Below is a small trained network, with its code and all its weights. Each question gives an input and a class and asks what happens when units are switched off, that is, made to give their printed mean instead of their output.

import numpy as np


def w(rows, s, z=0):
    codes = np.array(rows[::2]) - 128.0
    scale = np.full(codes.shape[1], s)
    scale[-1] = z or s
    return codes * scale


def f(y):
    return np.maximum(y, 0)


def log_softmax(a):
    a = a - a.max(-1, keepdims=True)
    return a - np.log(np.exp(a).sum(-1, keepdims=True))


def net(x, mask):
    res = np.array(x, float).reshape(1, 7) / 4 @ E
    y = f(res @ A[0][:, :-1].T + A[0][:, -1])
    res = res + np.where(mask, y, B[0][:, -1]) @ B[0][:, :-1]
    return log_softmax(res[-1] @ U[:, :-1].T + U[:, -1])


A, B = {}, {}
E = w([
[50,162,82,157,170,43,71,185,54,97],'x0',
[114,168,196,8,92,76,175,38,68,102],'x1',
[140,127,118,151,124,118,117,138,132,124],'x2',
[131,128,152,135,128,134,130,139,113,108],'x3',
[136,151,207,63,159,42,151,244,230,96],'x4',
[81,207,113,149,71,181,89,96,201,1],'x5',
[159,107,147,167,199,124,183,123,113,22],'x6',
],0.0072)
A[0] = w([
[207,133,162,110,85,179,145,93,182,143,5],'N1',
[2,198,84,135,162,37,71,159,44,95,3],'N2',
[120,115,62,178,90,178,123,21,52,127,103],'N3',
[177,109,128,141,155,81,132,167,29,177,109],'N4',
[107,162,159,62,39,49,168,66,71,87,189],'N5',
[71,186,120,123,48,139,70,81,162,50,18],'N6',
[146,103,127,172,102,116,166,130,118,19,139],'N7',
[98,203,136,145,109,194,36,147,159,70,76],'N8',
[137,144,139,79,134,62,128,151,243,105,15],'N9',
[52,131,107,92,65,130,70,145,159,187,237],'N10',
],0.0078,0.0037)
B[0] = w([
[189,209,190,235,167,152,162,54,114,169,183],'N1',
[200,181,200,214,212,193,122,17,151,113,234],'N2',
[2,203,189,131,149,113,102,247,59,100,242],'N3',
[85,73,109,89,155,136,104,88,202,189,206],'N4',
[109,96,24,184,37,72,210,135,170,91,254],'N5',
[115,84,106,42,224,109,115,93,124,238,207],'N6',
[145,100,56,57,125,190,116,152,108,132,188],'N7',
[97,73,52,84,121,129,80,73,133,177,202],'N8',
[53,159,217,130,156,84,88,175,78,140,199],'N9',
[181,84,83,183,233,173,228,199,99,31,222],'N10',
],0.0077,0.0086)
U = w([
[99,111,107,139,136,141,144,137,139,105,254],'0',
[195,233,197,206,172,167,113,16,130,145,59],'1',
[88,37,82,1,154,90,70,70,114,247,34],'2',
[155,123,62,116,140,147,168,197,106,72,192],'3',
[26,226,200,118,114,68,77,233,98,120,9],'4',
[113,74,27,213,48,98,127,176,170,72,137],'5',
[135,128,87,147,117,108,109,157,118,102,162],'6',
],0.0068,0.0052)

Each question gives the input, the list of numbers given to net, and the class t.
The units are the neurons (one row each of A and B). Each row of codes is followed by its name. A weight is (code - 128) times the scale printed after its matrix; where a second scale follows, it is the last column's (A, B and U).
mask holds one flag per neuron, in row order. A switched-off neuron (its flag False) gives its mean, the last column of its row in B, instead of its output. The means were averaged over made-up inputs and are rounded, as every weight is.
A unit's drop is (log p(t) with every unit on - log p(t) with that unit switched off) / (log p(t) with every unit on - log p(t) with every unit switched off).
The circuit of an input: a set's keep is (log p(t) with only the set's units on - log p(t) with every unit switched off) / (log p(t) with every unit on - log p(t) with every unit switched off). Starting from all 10 units, units are removed one at a time, each time the one whose removal leaves the highest keep (on an exact tie, the one counted first), for as long as the keep stays at least 0.8.
units of the circuit, in order: the units of the circuit, biggest drop first
unit that matters most: the unit with the biggest drop
k most important neurons: the k neurons with the biggest drops, biggest first
drop of u: that unit's drop, to one decimal
input [0,1,-2,0,-1,1,-5], class 3: units of the circuit, in order : (N10, N4)
input [8,-6,-8,-5,-3,6,0], class 1: units of the circuit, in order : (N2)
input [-8,-8,-8,-5,-4,-3,-4], class 1: 3 most important neurons : (N1, N5, N7)
input [6,-5,1,5,3,4,1], class 1: 2 most important neurons : (N2, N5)
input [0,-4,0,0,-2,8,-6], class 2: 2 most important neurons : (N6, N8)
input [-5,5,6,5,-2,8,-1], class 2: 2 most important neurons : (N6, N8)
input [5,-1,1,3,7,-8,0], class 2: 2 most important neurons : (N4, N3)
input [5,3,-5,1,-1,0,5], class 1: 4 most important neurons : (N2, N10, N3, N8)
input [1,0,-2,-3,4,-6,-7], class 3: 3 most important neurons : (N10, N6, N8)
input [-5,0,4,-5,-2,6,6], class 2: 2 most important neurons : (N6, N2)
input [4,-6,8,0,8,4,3], class 4: 3 most important neurons : (N9, N5, N10)
input [8,1,4,-1,-4,8,1], class 1: 2 most important neurons : (N2, N4)
input [3,6,4,3,-6,7,4], class 2: 2 most important neurons : (N6, N8)
input [-6,1,-1,-2,8,-1,5], class 4: unit that matters most : N9
input [-2,-3,-3,-1,-7,5,-2], class 4: 2 most important neurons : (N3, N5)
input [-4,4,3,2,-3,-5,-8], class 3: units of the circuit, in order : (N10, N6)
input [-5,-5,-6,-5,-7,3,5], class 4: drop of N3 : 0.8
input [-1,-7,4,5,-8,2,-2], class 4: drop of N4 : 0.0
input [4,6,3,-8,7,-6,-4], class 0: drop of N10 : 0.2
input [2,8,4,-5,1,-4,-6], class 5: unit that matters most : N5
